Below is a small trained network, with its code and all its weights. Each question gives an input and a class and asks what happens when units are switched off, that is, made to give their printed mean instead of their output.

import numpy as np


def w(rows, s, z=0):
    codes = np.array(rows[::2]) - 128.0
    scale = np.full(codes.shape[1], s)
    scale[-1] = z or s
    return codes * scale


def f(y):
    return np.maximum(y, 0)


def log_softmax(a):
    a = a - a.max(-1, keepdims=True)
    return a - np.log(np.exp(a).sum(-1, keepdims=True))


def net(x, mask):
    res = np.array(x, float).reshape(1, 7) / 4 @ E
    y = f(res @ A[0][:, :-1].T + A[0][:, -1])
    res = res + np.where(mask, y, B[0][:, -1]) @ B[0][:, :-1]
    return log_softmax(res[-1] @ U[:, :-1].T + U[:, -1])


A, B = {}, {}
E = w([
[225,137,149,220,133,84,113,153,179],'x0',
[109,73,206,194,155,109,153,159,78],'x1',
[187,138,159,63,212,119,226,176,166],'x2',
[89,108,197,116,93,126,148,124,149],'x3',
[122,167,129,124,165,210,76,151,80],'x4',
[108,108,88,124,146,126,81,191,187],'x5',
[109,100,97,104,157,12,101,42,109],'x6',
],0.011)
A[0] = w([
[145,104,79,113,131,111,196,150,153,26],'n0',
[198,169,169,162,140,164,167,138,83,177],'n1',
[147,142,194,102,88,159,248,131,151,227],'n2',
[122,152,96,76,138,180,130,157,117,34],'n3',
[92,97,157,176,68,118,117,129,147,84],'n4',
[121,124,147,113,121,130,144,105,102,51],'n5',
[112,100,98,93,135,93,120,129,126,78],'n6',
[150,135,126,140,122,108,155,150,160,25],'n7',
[145,148,102,89,187,125,140,138,113,3],'n8',
[191,151,119,161,145,141,112,220,235,143],'n9',
[155,100,149,202,103,47,126,94,126,142],'n10',
[144,151,82,118,85,96,101,80,167,63],'n11',
[153,173,119,188,102,200,82,156,121,160],'n12',
],0.015,0.0036)
B[0] = w([
[158,132,185,223,106,96,143,153,113,167],'n0',
[227,143,189,100,106,181,163,67,95,212],'n1',
[107,199,130,205,195,102,170,175,204,233],'n2',
[146,89,147,151,129,58,135,132,150,189],'n3',
[77,128,137,111,88,168,88,168,83,187],'n4',
[127,133,133,146,150,122,148,146,168,150],'n5',
[148,167,124,186,122,154,122,136,146,157],'n6',
[131,122,130,107,146,123,140,121,129,161],'n7',
[78,147,147,139,106,177,112,148,108,163],'n8',
[94,172,135,123,229,105,211,134,206,254],'n9',
[208,125,118,143,162,7,161,125,181,220],'n10',
[158,188,59,126,110,165,124,85,179,193],'n11',
[133,82,199,180,43,91,109,161,78,236],'n12',
],0.012,0.019)
U = w([
[38,163,119,114,132,223,119,155,138,254],'0',
[171,173,51,94,122,133,104,77,165,88],'1',
[104,78,134,112,91,82,88,154,115,62],'2',
[149,130,154,166,112,84,136,149,139,184],'3',
[150,104,163,98,86,222,115,136,88,32],'4',
[156,151,130,123,249,87,176,132,164,120],'5',
],0.015,0.004)

Each question gives the input, the list of numbers given to net, and the class t.
The units are the neurons (one row each of A and B). Each row of codes is followed by its name. A weight is (code - 128) times the scale printed after its matrix; where a second scale follows, it is the last column's (A, B and U).
mask holds one flag per neuron, in row order. A switched-off neuron (its flag False) gives its mean, the last column of its row in B, instead of its output. The means were averaged over made-up inputs and are rounded, as every weight is.
A unit's drop is (log p(t) with every unit on - log p(t) with that unit switched off) / (log p(t) with every unit on - log p(t) with every unit switched off).
The circuit of an input: a set's keep is (log p(t) with only the set's units on - log p(t) with every unit switched off) / (log p(t) with every unit on - log p(t) with every unit switched off). Starting from the 12 units with the biggest drops (on a tie, the unit counted first), units are removed one at a time, each time the one whose removal leaves the highest keep (on an exact tie, the one counted first), for as long as the keep stays at least 0.8.
circuit, biggest first: the units of the circuit, biggest drop first
unit that matters most: the unit with the biggest drop
k most important neurons: the k neurons with the biggest drops, biggest first
drop when u is switched off: that unit's drop, to one decimal
input [-3,-6,4,-7,4,-7,-4], class 3: unit that matters most	n3
input [4,8,-1,-4,8,-6,2], class 4: circuit, biggest first	n1, n2
input [-8,3,-5,0,1,0,6], class 0: 2 most important neurons	n10, n12
input [-6,7,5,-6,4,7,6], class 0: circuit, biggest first	n10, n8
input [-8,6,3,-7,1,-3,7], class 0: 3 most important neurons	n10, n9, n8
input [-3,0,1,7,4,3,-3], class 3: 3 most important neurons	n9, n10, n3
input [-5,-8,-8,-7,7,4,-2], class 2: circuit, biggest first	n12, n2
input [1,-2,3,0,0,1,5], class 1: circuit, biggest first	n9, n2, n12
input [-3,0,-6,4,6,-4,-7], class 4: 2 most important neurons	n10, n9
input [6,5,-5,5,-1,8,2], class 5: 2 most important neurons	n10, n9
input [-8,7,-8,-3,7,-3,5], class 0: 2 most important neurons	n10, n1
input [-3,8,2,-5,5,-8,-3], class 4: 2 most important neurons	n9, n1
input [-4,-6,-8,-7,5,6,-1], class 2: 3 most important neurons	n12, n2, n9
input [-4,-8,0,-7,3,5,-7], class 3: unit that matters most	n12
input [-3,4,-8,-1,3,7,-2], class 2: 2 most important neurons	n1, n12
input [-3,4,-5,6,7,7,-5], class 2: 2 most important neurons	n1, n12
input [1,-8,4,0,6,-5,2], class 1: 3 most important neurons	n9, n12, n10
input [-8,8,-8,5,8,4,-1], class 4: 4 most important neurons	n10, n9, n2, n4
input [-8,4,-1,-4,1,8,-6], class 2: drop when n2 is switched off	0.2
input [-7,-1,-4,-4,6,-8,-6], class 4: circuit, biggest first	n9
input [-2,1,0,-8,8,-2,3], class 4: drop when n9 is switched off	0.1
input [-7,7,4,2,2,7,7], class 0: drop when n2 is switched off	0.1
